Here is a tiny trained network, its code and every weight. The questions are about switching its units off for an input and a target symbol, where a switched-off unit gives its printed mean instead of its output.

import numpy as np


def w(rows, s, z=0):
    codes = np.array(rows[::2]) - 128.0
    scale = np.full(codes.shape[1], s)
    scale[-1] = z or s
    return codes * scale


def norm(h):
    return h / np.sqrt((h * h).mean(-1, keepdims=True) + 1e-5)


def f(y):
    return np.maximum(y, 0)


def softmax(a):
    e = np.exp(a - a.max(-1, keepdims=True))
    return e / e.sum(-1, keepdims=True)


def log_softmax(a):
    a = a - a.max(-1, keepdims=True)
    return a - np.log(np.exp(a).sum(-1, keepdims=True))


def net(x, mask):
    ids = ['αδεζηθμπστφψ'.index(c) for c in x.split()]
    T = len(ids)
    res = E[ids] + P[:T]
    u = 0
    for l in range(2):
        q, k, v = (norm(res) @ M[l].T for M in (Q, K, V))
        z = softmax(np.where(np.tri(T) > 0, q @ k.T / 2**0.5, -1e9)) @ v
        res = res + np.where(mask[u], z, O[l][:, -1]) @ O[l][:, :-1]
        u += 1
        y = f(norm(res) @ A[l][:, :-1].T + A[l][:, -1])
        res = res + np.where(mask[u : u + 8], y, B[l][:, -1]) @ B[l][:, :-1]
        u += 8
    return log_softmax(norm(res)[-1] @ U[:, :-1].T + U[:, -1])


Q, K, V, O, A, B = {}, {}, {}, {}, {}, {}
E = w([
[106,254,98,196],'α',
[49,155,200,207],'δ',
[102,79,114,137],'ε',
[159,140,134,117],'ζ',
[74,123,214,88],'η',
[124,26,111,136],'θ',
[56,156,209,220],'μ',
[57,159,214,202],'π',
[91,122,224,83],'σ',
[142,144,100,163],'τ',
[76,127,224,104],'φ',
[132,95,96,130],'ψ',
],0.019)
P = w([
[224,88,37,114],'0',
[79,127,66,254],'1',
[89,122,104,227],'2',
[140,146,183,174],'3',
[95,145,168,180],'4',
[72,131,139,246],'5',
[138,134,216,162],'6',
[142,132,229,163],'7',
[46,126,178,153],'8',
[144,130,234,177],'9',
[82,140,219,149],'10',
],0.0089)
Q[0] = w([
[8,103,206,137],'0.h0',
[117,60,120,138],'0.h0',
],0.015)
K[0] = w([
[130,153,68,4],'0.h0',
[157,74,147,100],'0.h0',
],0.012)
V[0] = w([
[114,245,88,155],'0.h0',
[161,76,197,254],'0.h0',
],0.01)
O[0] = w([
[74,97,94,215,140],'0.h0',
[7,103,73,69,252],'0.h0',
],0.012,0.0037)
A[0] = w([
[76,43,129,138,69],'0.n0',
[127,249,85,171,3],'0.n1',
[141,245,5,64,98],'0.n2',
[129,41,207,124,70],'0.n3',
[241,94,144,104,22],'0.n4',
[144,11,66,124,130],'0.n5',
[109,108,167,93,25],'0.n6',
[126,105,117,52,89],'0.n7',
],0.014,0.0027)
B[0] = w([
[142,113,80,232,242],'0.n0',
[111,240,192,203,225],'0.n1',
[249,248,32,139,177],'0.n2',
[95,215,136,228,255],'0.n3',
[56,67,24,71,171],'0.n4',
[192,210,125,159,192],'0.n5',
[138,102,133,232,199],'0.n6',
[133,205,152,179,186],'0.n7',
],0.014,0.0052)
Q[1] = w([
[110,100,173,187],'1.h0',
[114,72,252,136],'1.h0',
],0.025)
K[1] = w([
[148,48,165,79],'1.h0',
[142,153,75,2],'1.h0',
],0.026)
V[1] = w([
[171,120,179,235],'1.h0',
[119,252,103,152],'1.h0',
],0.02)
O[1] = w([
[209,25,188,174,181],'1.h0',
[148,104,148,3,249],'1.h0',
],0.012,0.02)
A[1] = w([
[43,80,185,143,144],'1.n0',
[148,94,161,107,2],'1.n1',
[125,111,131,61,124],'1.n2',
[252,145,41,129,228],'1.n3',
[184,22,151,125,185],'1.n4',
[141,37,179,60,129],'1.n5',
[185,89,57,116,148],'1.n6',
[197,190,76,101,98],'1.n7',
],0.023,0.0051)
B[1] = w([
[126,13,155,68,203],'1.n0',
[100,155,75,182,155],'1.n1',
[187,124,143,109,165],'1.n2',
[121,157,2,142,212],'1.n3',
[47,233,114,175,254],'1.n4',
[188,169,72,198,212],'1.n5',
[135,50,93,196,168],'1.n6',
[117,63,65,132,167],'1.n7',
],0.03,0.013)
U = w([
[181,151,178,48,156],'α',
[54,175,162,94,34],'δ',
[113,29,122,121,70],'ε',
[233,126,133,111,10],'ζ',
[93,184,103,59,43],'η',
[84,190,96,53,49],'θ',
[178,172,98,187,252],'μ',
[100,142,6,158,203],'π',
[94,140,170,72,59],'σ',
[87,107,199,216,165],'τ',
[104,64,137,119,76],'φ',
[106,38,126,117,76],'ψ',
],0.016,0.0037)

Each question gives the input, a string of symbols that net reads in full, and the target symbol t.
The units are the heads (2 rows each of Q, K, V and O) and the neurons (one row each of A and B). Each row of codes is followed by its name. A weight is (code - 128) times the scale printed after its matrix; where a second scale follows, it is the last column's (O, A, B and U).
mask holds one flag per unit, layer by layer, with each layer's heads first. A switched-off unit (its flag False) gives its mean, the last column of its rows in O or B, instead of its output. The means were averaged over made-up inputs and are rounded, as every weight is.
A unit's drop is (log p(t) with every unit on - log p(t) with that unit switched off) / (log p(t) with every unit on - log p(t) with every unit switched off).
The circuit of an input: a set's keep is (log p(t) with only the set's units on - log p(t) with every unit switched off) / (log p(t) with every unit on - log p(t) with every unit switched off). Starting from the 12 units with the biggest drops (on a tie, the unit counted first), units are removed one at a time, each time the one whose removal leaves the highest keep (on an exact tie, the one counted first), for as long as the keep stays at least 0.8.
units of the circuit, in order: the units of the circuit, biggest drop first
k most important neurons: the k neurons with the biggest drops, biggest first
k most important neurons of layer l: the k neurons of layer l with the biggest drops, biggest first
input π τ π ψ φ ζ π, target ψ: units of the circuit, in order : 0.h0; 1.n0
input φ δ π α φ ε δ, target μ: units of the circuit, in order : 1.n5; 1.n3; 1.h0
input ζ μ ζ μ ε π ε ε φ α ε, target τ: units of the circuit, in order : 0.n3; 1.n3; 1.n5
input τ φ τ μ π σ φ π φ α α, target μ: most important neuron : 0.n2
input η α φ δ π τ ψ τ τ μ, target θ: 3 most important neurons : 0.n4; 0.n1; 0.n0
input η ζ τ α φ φ ε α δ α φ, target θ: 2 most important neurons of layer 0 : 0.n4; 0.n1
input δ ψ ε σ α μ α φ α, target τ: units of the circuit, in order : 0.n1; 1.n3; 1.n5
input μ φ ζ ψ σ, target ε: 2 most important neurons of layer 1 : 1.n0; 1.n4
input η π α η η ζ α τ μ, target θ: 4 most important neurons of layer 0 : 0.n4; 0.n1; 0.n0; 0.n7
input ε α α, target μ: 4 most important neurons of layer 1 : 1.n0; 1.n3; 1.n4; 1.n6
input θ ε α φ ζ τ ζ η α τ φ, target ζ: 3 most important neurons : 0.n5; 0.n7; 0.n4
input ε τ α ε σ, target α: 4 most important neurons : 0.n4; 0.n5; 1.n4; 0.n3
input φ δ τ μ, target μ: 4 most important neurons : 0.n7; 0.n6; 1.n5; 0.n3
input π ε α α τ α θ φ, target ψ: 3 most important neurons : 0.n3; 1.n0; 1.n4
input α ψ σ φ ζ φ α δ, target τ: most important neuron : 1.n3
input μ ε π σ α ε α μ α π, target ε: 2 most important neurons : 0.n3; 1.n0
input α φ ζ ζ ζ δ ε σ, target τ: 2 most important neurons : 0.n0; 0.n3
input η φ ζ ζ α ε α σ α φ ε, target μ: 2 most important neurons : 1.n5; 0.n0
input φ θ α φ α ψ α δ α α σ, target μ: units of the circuit, in order : 1.n5; 1.n3
input μ α ε ε α ζ α ε α α δ, target ε: units of the circuit, in order : 1.n0
input θ α ψ φ ε ε δ α α ε μ, target ζ: 4 most important neurons : 0.n5; 0.n7; 0.n4; 1.n5
input α μ ε ζ α φ α μ φ π, target τ: 3 most important neurons of layer 1 : 1.n3; 1.n0; 1.n4
input ζ φ α π, target δ: 3 most important neurons : 0.n4; 1.n3; 1.n5
input μ η α α ψ α φ τ ε φ, target ε: 3 most important neurons : 0.n3; 1.n0; 1.n4
input η π α ζ ζ ψ η α μ δ φ, target θ: 2 most important neurons : 0.n4; 0.n0
input ζ μ μ, target δ: 4 most important neurons : 0.n4; 1.n3; 1.n5; 0.n2
input ε σ τ φ η, target α: 2 most important neurons of layer 0 : 0.n4; 0.n5
input π α δ ε μ τ α φ μ, target ψ: units of the circuit, in order : 1.n0
input ε π φ μ μ θ ψ φ ε, target μ: 2 most important neurons of layer 0 : 0.n1; 0.n7
